In the rows, 128 means zero.
Each row of numbers belongs to one of the objects below and depends on some of the facts about them. Some rows are named. Which object is each other row?

Some facts about the objects:
ω: refers to; Δ: belongs to class; Σ: uses
biflus ω greton; bosel ω klezesu; brero ω raros
brisor ω stofum; brovifem ω fedapok; brudu ω brobi
dropur ω ploskil; filal ω ploskil; flemas ω madur
flepo ω klumunok; grisko ω nugruru; gritam ω ziskugak
groki ω mugrurus; grudremi ω megrel; klegor ω doplek
likiso ω plazor; luma ω grogres; mirul ω floki
nibrala ω betros; paskol ω negek; plebin ω vukigran
pliska ω zare; rebrin ω ploskil; rinal ω mugrurus
ruflak ω rebrin; rurel ω breflu; ruster ω betros
ruvu ω nifotre; skatrus ω ploskil; skidru ω brobi
stetrom ω petogrom; stobre ω litradre; stodam ω kiso
telan ω ploskil; tiva ω vukigran; trila ω klaku
trugu ω plimil; tuzo ω greplufer; zutrisul ω mugrurus
betrel Δ 268; biflus Δ 201; bosel Δ 111
breflu Δ 571; brero Δ 201; brisor Δ 111
brovifem Δ 201; brudu Δ 862; degralak Δ 111
doplek Δ 571; dresuvo Δ 201; dretri Δ 571
dropur Δ 259; drure Δ 571; favo Δ 201
fedapok Δ 571; fedrum Δ 571; filal Δ 201
flaten Δ 201; flemas Δ 571; flepo Δ 862
gefa Δ 571; goskun Δ 111; greton Δ 862
grisko Δ 111; gritam Δ 571; grogres Δ 111
groki Δ 571; grudremi Δ 862; kadrun Δ 268
klaku Δ 259; klegor Δ 111; legrok Δ 111
lesku Δ 571; levu Δ 111; likiso Δ 571
luma Δ 571; madur Δ 862; medro Δ 571
mifam Δ 862; mirul Δ 571; negek Δ 862
nibrala Δ 571; nugruru Δ 571; paskol Δ 571
petogrom Δ 201; plebin Δ 571; plimil Δ 111
pliska Δ 862; povem Δ 862; pozak Δ 862
raros Δ 852; rebrin Δ 571; rinal Δ 862
ruflak Δ 571; rurel Δ 571; ruster Δ 571
ruvu Δ 571; salu Δ 862; skatrus Δ 111
skidru Δ 111; stalum Δ 571; stetrom Δ 571
stikel Δ 259; stobre Δ 571; stodam Δ 571
stugro Δ 571; tastas Δ 201; telan Δ 571
tiva Δ 201; trila Δ 111; trugu Δ 571
tuzo Δ 571; vedrer Δ 852; vigralin Δ 571
vufo Δ 111; ziskugak Δ 268; zutrisul Δ 571
betrel Σ kubek; bosel Σ tralas; breflu Σ plimil
brero Σ senim; brisor Σ senim; brovifem Σ senim
degralak Σ megrel; doplek Σ klezesu; dresuvo Σ breflu
drure Σ dedinis; fedapok Σ vedrer; fedrum Σ zare
flaten Σ plimil; flemas Σ stalum; gefa Σ kubek
klaku Σ fliklebrem; klegor Σ rinal; legrok Σ bigrur
lesku Σ tralas; levu Σ drure; medro Σ greton
mifam Σ draguk; negek Σ draguk; paskol Σ kubek
pliska Σ druvator; povem Σ nofle; ruflak Σ drure
ruster Σ fedrum; salu Σ bigrur; skidru Σ plimil
stikel Σ stofum; stodam Σ brero; stugro Σ plazor
tastas Σ kliskis; tiva Σ plazor; vedrer Σ brero
vigralin Σ raros; vufo Σ zare; ziskugak Σ litradre
zutrisul Σ drure

Named rows:
rebrin: [102  99 162 149  88 162 110  89 154  92 116 131 100  59 173 146  74 118
 150  74 148 148 141 179  93 198 104 133 141  78 116  99 119 138  87 135
 149 160 179  79 100]
filal: [ 84 105 147 161  80 182 116  80 140  83 169 100  81  78 140 103 113 129
 162 100 143 116 156 158  84 188  85 133 121 100  97  84  91 124 121 138
 156 150 148 116 121]
ruflak: [116 132  75 167 123 129 107  73 196 152  56 164 104 107 137  89 123 136
 117 132 108 166 102 103  93 163 126 138  65 116 152 123 177 131 157  98
  95 121 230 114  94]
pozak: [128 122 126 131 108 104 139 134 140 118 134 117 138 139 130 134 138 121
 141 136 144 120 111 132 136 118 130 124 147 147 121 147 121 106 142 141
 128 116 124 140 121]
rinal: [131 107 104  75  73 155  90 148 105 111 111 121 141 103 164  38 147 158
 131 102 122 163 109 144 109  87  87  63 147 139 150 148 150 115 108 185
 104 155  87 149 114]
grudremi: [111 109 126 113 125 110 117 125 134 115 136  96 119 131 139 119 128 151
 126 129 134 159 138 122 133 119 115 111 137 130 130 126 130 100 134 139
 117 138 150 142 124]
vufo: [110 138 142 105 115 103 156 119 124 125 133 131 113 136 142 145 131  98
 139 130 147 102 111 106 123 104 152 122 144 168 125 137 117 124 133 128
 125 139 131 125 154]
doplek: [148 151 140 123 139 109 147 134 130 135 114 143 132 138 144 152 112 103
 129 126 126 127 106 126 133 126 149 135 121 129 132 141 144 146 133 123
 136 129 135 121 127]
dedinis: [133 115  43 192 103 148 121  93 190 157  74 181 145 115  89  70 163 123
 124 167 128 117 116 113 126 148 130 132  95 135 135 126 143 114 154 109
 104  64 157 134  87]
ruvu: [134 120 132 110 150 123 117 133 126 130 114 129 127 122 145 131 108 138
 111 121 121 167 141 127 139 127 131 119 123 108 137 116 149 132 113 126
 124 137 148 120 120]
negek: [125 140 139 121 114  95 152 127 138 116 139 109 120 148 142 142 132 111
 147 132 138 120  99 118 125 115 136 128 133 154 121 149 126 114 155 137
 132 130 138 143 132]
trugu: [134 120 133 110 148 123 118 133 126 131 114 129 127 121 144 130 109 139
 110 121 122 166 142 126 139 127 131 119 123 109 138 117 148 133 115 125
 123 137 150 122 119]
salu: [124 142 138 123 111  95 153 128 139 116 138 110 120 147 142 141 132 108
 148 131 138 118  99 120 126 116 135 128 132 155 121 149 127 116 153 138
 132 131 135 142 132]
nofle: [140 116 117 136 122 139 138 137 125 129 134 141 148 125 114 120 138 116
 128 142 139 113 142 135 150 125 132 120 142 126 118 120 114 125 119 135
 138 100  95 134 119]
zutrisul: [136 156  55 121  88 159  88  97 163 157  32 183 118  98 161  14 147 142
 119 109  81 169  56 109  62 120 104 100  58 136 183 160 207 154 151 137
  76 147 172 129  97]
vukigran: [140 119 136 117 124 142 134 151 175 152 146 142 104 173 137 137 175 139
 140 176 156 114 118 131 176 144 128 129 103 105 155  97 133 117 127 127
 150 141 111 115 170]
floki: [135 135 125 135 129 129 142 132 127 129 137 133 133 134 118 129 135 116
 131 138 130 111 128 125 135 127 134 130 127 132 122 126 122 132 133 129
 136 115 111 134 129]
tuzo: [134 120 131 110 149 123 118 132 125 129 113 130 126 123 145 129 108 139
 111 120 122 168 140 126 139 128 130 118 124 108 137 116 149 132 113 126
 123 138 149 122 119]
kubek: [137 109 131 112 117 140 160 138 112 113 146 143 140 119 128 118 131  95
 129 138 150 122 149 127 164 114 146 107 141 134 110 108 111 124 114 142
 153 100  86 131 125]
vedrer: [105 132 147 152 148 189 112 160  85 131 128 149 152 127  51 161 159 178
 121 109 101 116 123 141  98 129 132 204  78 114 142 174  91 124 139  90
 154 113  73  83 160]

Which object is each row?
No name comes twice in this set of rows, the named rows included.
[113 141 137 115 116 102 146 117 129 131 127 130 116 136 137 146 133 106
 140 132 142  98 107 108 118 110 146 128 145 166 128 142 118 126 133 124
 119 139 134 126 152] : legrok
[113 120 149 164  78 161 137  97 149 100 138 136 114  87 141 141 108  97
 166 101 150  95 125 167  99 180 114 144 140 110 104 113  99 137 114 136
 158 132 133 100 113] : ploskil
[ 68 116 153 137 144 170  96 140  89 107 160  90 115 145  65 140 159 208
 127 105  92 158 128 133  86 123 102 191  58 125 139 167 103  98 171 103
 138 144 115 109 167] : brovifem
[105 141  60 176  98 110 125  73 197 163  65 171 116 127 109  96 162 115
 133 155 130 100  80  88  92 134 141 143  97 171 146 151 144 113 168  97
  82 103 197 126 119] : levu
[108 122 143  99 132 151 126 130 165 135 184  99  56 178 146 105 178 163
 139 175 144 135 134 108 157 145 104 123  68 105 153  68 135 111 148 128
 152 176 136 132 193] : tiva
[ 77  94 150 141  77 149 107  81 151  98 126 119  93  70 158 138 102 128
 153  88 160 119 143 155  86 172 104 123 164 118 117 106  98 115  92 135
 126 165 174  91 127] : skatrus
[140 163 162  97 137 103 176 129 119 119 126 140 110 140 165 158 104  75
 138 118 127 130  96 111 128 114 163 132 106 142 126 138 146 155 143 127
 152 141 138 118 140] : gefa
[ 96 125 134 103 134 108 120 111 125 129 129 111 101 129 143 130 126 141
 121 124 132 135 135 102 114 111 129 117 137 149 138 123 127 116 125 122
 105 159 161 129 154] : klegor
[130 137 140 105 153 115 127 126 126 129 116 124 112 128 153 136 105 132
 114 117 115 164 129 117 127 127 134 124 111 114 139 122 154 140 125 123
 126 151 160 121 128] : flemas
[202 181 127 169 164  84  79 149 147 180 130  98 157 156 134 164 111 150
 122 135 105  73 114 167 124 163  94 138 196  92 133 137 147 169 107 132
  99 157 126 160 112] : breflu
[149 140 117  72 103 158  95 148  99 129  89 148 134 101 175  57 125 143
 120  90  99 168  96 140  99  98 104  80 120 120 163 147 174 155 103 166
 110 169  99 128 119] : groki

The same objects again, as new rows of numbers:
Some rows with their names:
filal: [102  89 119 169 164 128 124 139  89  56 170 109 131 111 170 106 166 100
 155 126 145 186 135 144  71 174 138 139 118 116 123 127 135  32  80]
litradre: [113 153 101  90 123 150 121 114 164  78 106 123 151 129 124 147 129 137
 102 118 102 162 112 113 205 111 138 179 126 104 140 110 104 113 150]
kiso: [117 144 133 122 120 148 131 132 141 120 123 132 114 117 128 144 109 135
 111 132 129 122 129 111 166 113 125 147 147 113 145 133 110 121 152]
kadrun: [130 123 131 134 102 121 128 114 120 130 110 110 138 104 123 115 132 127
 112 145 132 107 127  88 157 141 142 148 137 101 133 124 112 107 134]
floki: [117 142 143 113 123 145 134 135 139 119 124 132 114 111 124 144 108 130
 117 121 128 125 122 118 165 120 112 150 147 107 147 131 117 125 153]
bosel: [170 130 141 161 129 100 142 129 105 156 130 121  72 117 130  92  97 124
 134 129 156 111 149 106 103 153 123 122 137 142 109 136 154 131 139]
nibrala: [125 167 127 141 103 147 106 120 122 132  72 123 125 148  70 156 171 152
  90 140  64 108 184 142  86 187 134 112  75 176 134 145 171 157  53]
vedrer: [ 73 166 135 143 149 166 146 136  90 129 159 142 108 109 158 142 119 157
 156 125 117 114  75 137 123 112 116 142  72 127 110 125 140 164 114]
dretri: [130 127 112 119 122 120 113 119 126 131 141 130 153 141 107 127 143 121
 108 127 111 120 125 150 124 123 127 113 122 142 134  99 109 151 106]
dresuvo: [130  93 180 163 140 125 121 160 116 181 155 127  97 131 126 100  77 103
 105 123 136  78 135 157  78 115 106 106 120 137 124 193 118 116 126]
negek: [ 77 126 132  56 138 134 165 129 137 150 117 136 120 100 164 168 113 141
 117 140 161 119 150 155 106 120  78  84 115 109 149 165 164 114 223]
goskun: [148 132 122 130 130 122 122 125 139 122 113 121 110 129 124 109 103 126
 107 130 138 140 126 116 156 130 142 142 142 118 123 137 126  98 142]
levu: [136 114 109 113 126  96 152 142 125 151 104 160  84  96 156 120  98 153
 106 159 160 117 143 116 101 111 134  92 167 129 102 134 155  93 148]
drure: [126 123 100 111 122 123 120 133 138 132 124 157 150 129 126 137 161 137
 117 147 121 125 136 140 105  99 142  95 132 137 116  97 124 143 104]
bigrur: [141 174  94 138 120 124 143 123 126  66 108 143  98 105 137 139 150 160
 161 130 113 159 109  78 200 133 173 189 129 133 121  65 123 146 119]
lesku: [133 135 140 151 125 102 136 129  90 163 166 144 107 129 110 123 119 137
 133 125 145  91 135 155  87 139 109  90 138 159 135  98 137 176 121]
tuzo: [142 126 111 129 120 122 118 114 132 137 121 119 153 146 116 118 157 114
 129 136 105 120 129 136 109 130 136 117 114 159 116 104 124 163  96]
klegor: [173  86 193 155 131 136 105 119 121 182 127  67 126 151 109  83  88  57
 104 123 139  93 135 119  95 147  93 123 122 129 129 225 129 108 153]
dropur: [116  83 107 169 139 121 115 138  92  67 168 112 142 125 158 103 177  83
 148 133 147 179 129 143  72 190 131 128 141 120 126 105 132  36  66]
telak: [129 135 140 126 132 139 128 131 135 116 114 116 120 125 135 130 122 125
 132 128 130 136 122 101 146 116 126 147 139 116 130 144 126 122 140]

Name these rows:
No name comes twice in this set of rows, the named rows included.
[ 58 163 128 107 140 201 117 119 141  89 156 124 161 134 145 151 130 144
 118 111  82 138  69 152 184  96 128 169  59 100 130 127 102 140 115] : raros
[ 84  91 138 164 103 114 156 140 179 147 139 162 148 173 125 164  63 224
 187 114 142 158 144 186 236 138 131 149 167  50 150 160 136 120 146] : mugrurus
[132  65 198 194 137 165 117 116 208 165 110  75 228 241 116 125 116 118
 234  87  80 178 120 157 198 139 125 190 110  68 151 229 122 145 102] : rinal
[119 175 116 113 121 146 122  76 139  73 128  76 152 146 127 132 131 130
 137 108 112 166 109 107 206 165 125 186  87 116 141 107 123 142 168] : druvator
[127 160 142 109 148 118 162  98  99 134 138  91 102 124 160 132 119 121
 180 115 162 135 139 115 108 176  90 128  87 133 124 129 183 170 201] : pliska
[130 120 165 131 105 100 150 108  80 169 145 108 105 101 135 109 109 125
 113 139 167  81 140 108 123 169 100 116 138 105 137 132 151 123 170] : betrel
[ 90 186 145 124 102 174 136 141 133 109  73 142  81 101  85 189 118 174
  59 128  92  98 187 127 159 173 112 153 122 130 162 175 156 116 101] : betros
[119 152  73 100 110 126 115 110 155  79 111 146 168 138 115 150 183 160
 118 125  99 157 118 135 167 117 165 139 109 148 115  47 108 146  91] : stalum
[125 112 122 123 123 185 105 171 184 113  63 169 150 123 113 149 148 127
  97 133  76 130 109  97 177  43 167 171 168 104 136 164  65  85  81] : stofum
[135 133 126 139 124 166 118 178 172 107  85 164 126 114 110 144 136 140
 115 132  89 129 109 101 181  60 168 178 177 109 133 135  75 112  79] : zare
[134  79 133 134 119 121 122 173 141 184  92 180 116 114 130 109 134 133
  92 166 120  89 136 133  69  68 144  82 173 129 106 159 109  98  77] : stikel

Now the same objects, written a new way:
Some rows with their names:
kliskis: [132 119 124 134 129 128 134 141 127 141 131 123 114 125 120 127 124 131
 133 129 129 126 124 130 132 122 143]
pliska: [124 144 137 138 125 136 119 123 140 114 136 128 145 137 128 126 130 124
 118 115 130 136 127 125 160 113  85]
stobre: [149 112 123 140 122 131 133 123 132 135 146 118 136 124 136 134 130 121
 146 125 131 124 118 127 109 147 133]
nofle: [133 119 121 134 134 128 131 143 126 139 129 122 117 125 119 126 126 131
 133 130 128 126 126 130 128 123 145]
grisko: [135 121 124 149 133 141 130 139 141 134 143 120 131 128 114 118 130 128
 142 113 130 135 118 128 147 108 116]
grudremi: [151 124 119 153 124 129 134 136 129 144 134 113 129 129 135 135 122 124
 138 134 130 110 118 128 162 138  99]
bosel: [134 132 130 149  94 134 114 118 145 122 122 135 137 135 132 130 137 125
 128 133 127 127 116 124 140 126  76]
klegor: [124 153 172 167  97 162 164 144 162 122 119 118 109 133 134 136 119 124
  76 126 116 124 121 135 115 133 105]
telak: [132 121 123 133 134 127 130 142 125 141 130 122 118 125 122 127 125 131
 133 131 129 126 125 131 133 123 144]
medro: [121 131 137 116 120 126 123 111 129 112 127 137 140 130 135 130 133 125
 124 127 128 136 132 127 103 138 132]
biflus: [147 130 122 148 139 136 130 147 133 135 137 115 133 128 120 126 123 127
 142 122 130 117 120 129 171 116  96]
drure: [137 114 151 137  64 128 217 105  96  91 119 174 130 133 161 163 146 151
 152  94 145 159 176 107 120 121  93]
ruflak: [157 120 142 140  85 143 178 102 137  87 130 153 146 129 150 152 146 137
 142 111 136 166 150 105 127 129  73]
skatrus: [160 119 116 153 136 146 134 136 156 129 136 111 129 119 117 126 130 127
 137 132 127 142 116 122 142 125 102]
levu: [126 123 139 145  76 132 178 122 113 110 110 162 121 136 141 147 144 145
 135 115 137 148 154 115 141 110  86]
dresuvo: [111 148 133 109 131 133 111 148 122 130 116 134 144 136 145 120 134 135
 107 141 120 121 131 126 144 126  56]
lesku: [120 132 139 117 114 125 120 107 131 109 125 138 140 132 136 130 134 127
 125 128 128 137 131 126 106 139 129]
betros: [108 120 126 123 154 116 135 140 109 153 122 133 106 142 121 124 124 135
 141 125 135 115 128 135 115 126 170]
vedrer: [ 96 172 113 107 138 130 114  76 161 129 115 153 132 122 125 148 120 110
  77 145 122 124 126 127 126  93 104]
filal: [165 131 115 146 146 144 136 149 147 127 135 107 132 121 122 127 123 127
 137 130 126 133 119 124 178 122  83]

Which object is each row?
No name comes twice in this set of rows, the named rows included.
[ 97 144 138  99 125 117 124  97 114 116 117 149 129 125 135 132 126 125
 105 131 125 126 141 131  93 133 161] : fedapok
[139 110 124 139 121 128 163 140 116 134 130 133 113 124 127 136 131 138
 145 120 135 137 136 124 137 114 137] : dedinis
[101 142 137  90 140 139 109 169 118 145 120 130 156 134 163 110 139 141
 103 153 112 116 132 126 113 133  25] : flaten
[121 136 135 132 101 126 104 120 136 113 113 137 128 140 123 123 134 129
 118 134 127 132 125 128 141 126 109] : vufo
[127 123 147 159 122 135 146 125 130 146 152 125 129 145 135 130 125 120
 147 110 136 106 111 134 103 142 138] : groki
[ 97 125 137 116 135 140 101 148 128 164 133 139 161 164 168 108 156 135
 128 146 125 111 107 123  80 135   9] : skidru
[115 115 117 116  68 106 106 147  85 139 134 126 128  86 116 122 126 129
 138 132 120 122 151 137 152 104 162] : vukigran
[137 130 119 132 147 127 133 150 120 137 127 119 119 123 121 125 118 132
 140 126 128 117 126 132 163 118 120] : favo
[117 191  83 125 138 135 136  42 175 154 109 152 140 100 140 166 117  89
  71 157 120  84 108 128 126 101  47] : brero
[153 118 122 119 150 134 139 124 138 113 136 113 129 115 126 128 128 126
 135 131 127 145 131 123 104 140 149] : rebrin

